Here is a tiny trained network, its code and every weight. The questions are about switching its units off for an input and a class, where a switched-off unit gives its printed mean instead of its output.

import numpy as np


def w(rows, s, z=0):
    codes = np.array(rows[::2]) - 128.0
    scale = np.full(codes.shape[1], s)
    scale[-1] = z or s
    return codes * scale


def norm(h):
    return h / np.sqrt((h * h).mean(-1, keepdims=True) + 1e-5)


def f(y):
    return np.maximum(y, 0)


def log_softmax(a):
    a = a - a.max(-1, keepdims=True)
    return a - np.log(np.exp(a).sum(-1, keepdims=True))


def net(x, mask):
    res = np.array(x, float).reshape(1, 4) / 4 @ E
    u = 0
    for l in range(3):
        y = f(norm(res) @ A[l][:, :-1].T + A[l][:, -1])
        res = res + np.where(mask[u : u + 6], y, B[l][:, -1]) @ B[l][:, :-1]
        u += 6
    return log_softmax(norm(res)[-1] @ U[:, :-1].T + U[:, -1])


A, B = {}, {}
E = w([
[177,97,254,57,221],'x0',
[151,159,48,244,209],'x1',
[40,59,229,158,42],'x2',
[167,23,75,155,75],'x3',
],0.0049)
A[0] = w([
[100,211,134,83,176,67],'0.n1',
[121,105,58,77,88,38],'0.n2',
[122,94,51,234,87,94],'0.n3',
[86,53,163,163,71,55],'0.n4',
[113,123,225,67,25,30],'0.n5',
[132,254,172,206,142,3],'0.n6',
],0.0069,0.0025)
B[0] = w([
[34,42,66,155,234,193],'0.n1',
[79,178,65,12,127,166],'0.n2',
[92,148,53,214,50,255],'0.n3',
[73,90,170,184,21,211],'0.n4',
[128,238,232,126,130,231],'0.n5',
[77,115,39,84,253,187],'0.n6',
],0.0053,0.004)
A[1] = w([
[178,216,127,55,167,182],'1.n1',
[138,160,72,3,94,1],'1.n2',
[72,133,205,82,109,34],'1.n3',
[128,148,42,170,104,64],'1.n4',
[112,176,105,124,33,75],'1.n5',
[254,49,193,119,142,55],'1.n6',
],0.0087,0.0032)
B[1] = w([
[45,62,71,169,98,248],'1.n1',
[172,96,39,68,71,170],'1.n2',
[209,194,200,107,74,219],'1.n3',
[197,157,254,152,113,254],'1.n4',
[155,33,106,157,225,224],'1.n5',
[172,50,157,148,208,201],'1.n6',
],0.0083,0.004)
A[2] = w([
[131,137,193,171,174,113],'2.n1',
[118,133,107,187,84,146],'2.n2',
[149,74,176,187,89,25],'2.n3',
[189,255,90,193,132,3],'2.n4',
[99,169,35,123,172,145],'2.n5',
[152,120,73,129,146,131],'2.n6',
],0.01,0.0042)
B[2] = w([
[162,136,90,100,107,223],'2.n1',
[122,90,128,177,160,237],'2.n2',
[59,135,94,88,153,227],'2.n3',
[255,162,143,146,119,214],'2.n4',
[104,192,162,102,145,254],'2.n5',
[160,137,182,116,43,204],'2.n6',
],0.0091,0.0046)
U = w([
[89,219,87,118,240,173],'0',
[38,54,89,231,64,157],'1',
[184,9,129,93,208,73],'2',
[67,162,42,56,85,75],'3',
[128,136,251,88,62,210],'4',
[199,83,16,67,33,1],'5',
[235,198,78,238,119,160],'6',
],0.016,0.0033)

Each question gives the input, the list of numbers given to net, and the class t.
The units are the neurons (one row each of A and B). Each row of codes is followed by its name. A weight is (code - 128) times the scale printed after its matrix; where a second scale follows, it is the last column's (A, B and U).
mask holds one flag per neuron, layer by layer. A switched-off neuron (its flag False) gives its mean, the last column of its row in B, instead of its output. The means were averaged over made-up inputs and are rounded, as every weight is.
A unit's drop is (log p(t) with every unit on - log p(t) with that unit switched off) / (log p(t) with every unit on - log p(t) with every unit switched off).
The circuit of an input: a set's keep is (log p(t) with only the set's units on - log p(t) with every unit switched off) / (log p(t) with every unit on - log p(t) with every unit switched off). Starting from the 12 units with the biggest drops (on a tie, the unit counted first), units are removed one at a time, each time the one whose removal leaves the highest keep (on an exact tie, the one counted first), for as long as the keep stays at least 0.8.
units of the circuit, in order: the units of the circuit, biggest drop first
unit that matters most: the unit with the biggest drop
top k neurons in layer l: the k neurons of layer l with the biggest drops, biggest first
drop when u is switched off: that unit's drop, to one decimal
input [-2,-6,-6,-7], class 3: unit that matters most => 1.n2
input [3,-6,-3,6], class 5: top 2 neurons in layer 2 => 2.n2, 2.n5
input [-6,8,8,-8], class 6: units of the circuit, in order => 1.n1, 2.n4
input [6,-1,0,-3], class 2: units of the circuit, in order => 2.n5, 1.n4
input [6,7,7,-7], class 0: units of the circuit, in order => 0.n6, 1.n4
input [-7,-2,0,-3], class 6: top 3 neurons in layer 1 => 1.n1, 1.n4, 1.n6
input [5,7,5,-2], class 0: top 2 neurons in layer 1 => 1.n4, 1.n6
input [-3,-5,-8,-2], class 3: top 3 neurons in layer 2 => 2.n5, 2.n4, 2.n1
input [3,-3,-8,5], class 5: top 2 neurons in layer 2 => 2.n6, 2.n2
input [4,-3,-4,-4], class 0: top 2 neurons in layer 0 => 0.n1, 0.n2
input [-2,-6,-4,-5], class 3: top 2 neurons in layer 1 => 1.n2, 1.n1
input [3,2,-5,2], class 2: top 2 neurons in layer 1 => 1.n6, 1.n1
input [3,-7,-7,-6], class 3: top 2 neurons in layer 1 => 1.n1, 1.n2
input [8,-6,-5,-1], class 2: top 2 neurons in layer 1 => 1.n6, 1.n1
input [-6,0,1,-8], class 0: units of the circuit, in order => 0.n6
input [-7,-6,-8,-6], class 3: drop when 1.n2 is switched off => 0.6
input [2,-6,-4,4], class 5: drop when 0.n2 is switched off => 0.1
